Below are the code and all the weights of a small trained network. Each question names an input and a class and asks about switching units off, where a switched-off unit gives its printed mean instead of its output.

import numpy as np


def w(rows, s, z=0):
    codes = np.array(rows[::2]) - 128.0
    scale = np.full(codes.shape[1], s)
    scale[-1] = z or s
    return codes * scale


def f(y):
    return y / 2 * (1 + np.tanh(0.7978845608 * (y + 0.044715 * y**3)))


def log_softmax(a):
    a = a - a.max(-1, keepdims=True)
    return a - np.log(np.exp(a).sum(-1, keepdims=True))


def net(x, mask):
    res = np.array(x, float).reshape(1, 4) / 4 @ E
    y = f(res @ A[0][:, :-1].T + A[0][:, -1])
    res = res + np.where(mask, y, B[0][:, -1]) @ B[0][:, :-1]
    return log_softmax(res[-1] @ U[:, :-1].T + U[:, -1])


A, B = {}, {}
E = w([
[39,143,179,158,200],'x0',
[197,250,177,188,124],'x1',
[149,142,122,122,185],'x2',
[107,143,201,19,140],'x3',
],0.012)
A[0] = w([
[99,79,89,223,206,191],'N1',
[169,121,32,156,10,224],'N2',
[105,29,45,121,136,208],'N3',
[178,188,142,99,157,142],'N4',
[25,111,77,19,166,198],'N5',
[51,119,105,106,114,253],'N6',
[237,114,161,60,65,219],'N7',
],0.013,0.0059)
B[0] = w([
[97,208,96,153,165,208],'N1',
[165,61,250,202,119,245],'N2',
[198,172,231,113,107,232],'N3',
[101,159,178,168,155,186],'N4',
[151,152,168,76,73,250],'N5',
[156,177,142,134,118,201],'N6',
[75,82,36,121,70,229],'N7',
],0.015,0.016)
U = w([
[149,157,124,255,176,219],'0',
[150,47,138,190,82,130],'1',
[90,53,78,109,119,43],'2',
[107,128,167,190,98,1],'3',
[15,190,45,134,120,253],'4',
[114,91,73,140,185,24],'5',
[176,159,123,82,88,127],'6',
],0.013,0.0067)

Each question gives the input, the list of numbers given to net, and the class t.
The units are the neurons (one row each of A and B). Each row of codes is followed by its name. A weight is (code - 128) times the scale printed after its matrix; where a second scale follows, it is the last column's (A, B and U).
mask holds one flag per neuron, in row order. A switched-off neuron (its flag False) gives its mean, the last column of its row in B, instead of its output. The means were averaged over made-up inputs and are rounded, as every weight is.
A unit's drop is (log p(t) with every unit on - log p(t) with that unit switched off) / (log p(t) with every unit on - log p(t) with every unit switched off).
The circuit of an input: a set's keep is (log p(t) with only the set's units on - log p(t) with every unit switched off) / (log p(t) with every unit on - log p(t) with every unit switched off). Starting from all 7 units, units are removed one at a time, each time the one whose removal leaves the highest keep (on an exact tie, the one counted first), for as long as the keep stays at least 0.8.
circuit, biggest first: the units of the circuit, biggest drop first
unit that matters most: the unit with the biggest drop
k most important neurons: the k neurons with the biggest drops, biggest first
drop when u is switched off: that unit's drop, to one decimal
input [-1,-6,8,-7], class 0: unit that matters most : N1
input [0,-5,4,-4], class 6: 3 most important neurons : N3, N4, N5
input [-1,-5,-2,-6], class 0: 3 most important neurons : N1, N7, N5
input [-6,3,-3,6], class 2: circuit, biggest first : N7, N3
input [-2,-6,3,-5], class 3: 2 most important neurons : N2, N3
input [-1,-1,2,-3], class 0: 3 most important neurons : N5, N7, N1
input [6,3,-8,5], class 6: 2 most important neurons : N2, N7
input [-5,4,-6,8], class 4: 2 most important neurons : N7, N2
input [-8,-3,-7,7], class 1: 2 most important neurons : N2, N7
input [7,-1,-8,-3], class 0: 3 most important neurons : N7, N6, N5
input [0,5,-6,-2], class 1: 2 most important neurons : N1, N6
input [8,-3,-1,-2], class 4: 2 most important neurons : N2, N1
input [5,1,1,4], class 6: 3 most important neurons : N2, N7, N1
input [-7,-5,-6,5], class 1: unit that matters most : N2
input [-5,8,-5,5], class 1: 2 most important neurons : N7, N1
input [1,3,-7,3], class 4: 3 most important neurons : N2, N3, N5
input [5,1,4,-2], class 4: drop when N1 is switched off : 0.1
input [-2,1,0,4], class 4: drop when N3 is switched off : 0.2
input [-8,8,3,-7], class 1: drop when N6 is switched off : 0.0
input [-5,0,7,-4], class 1: circuit, biggest first : N2
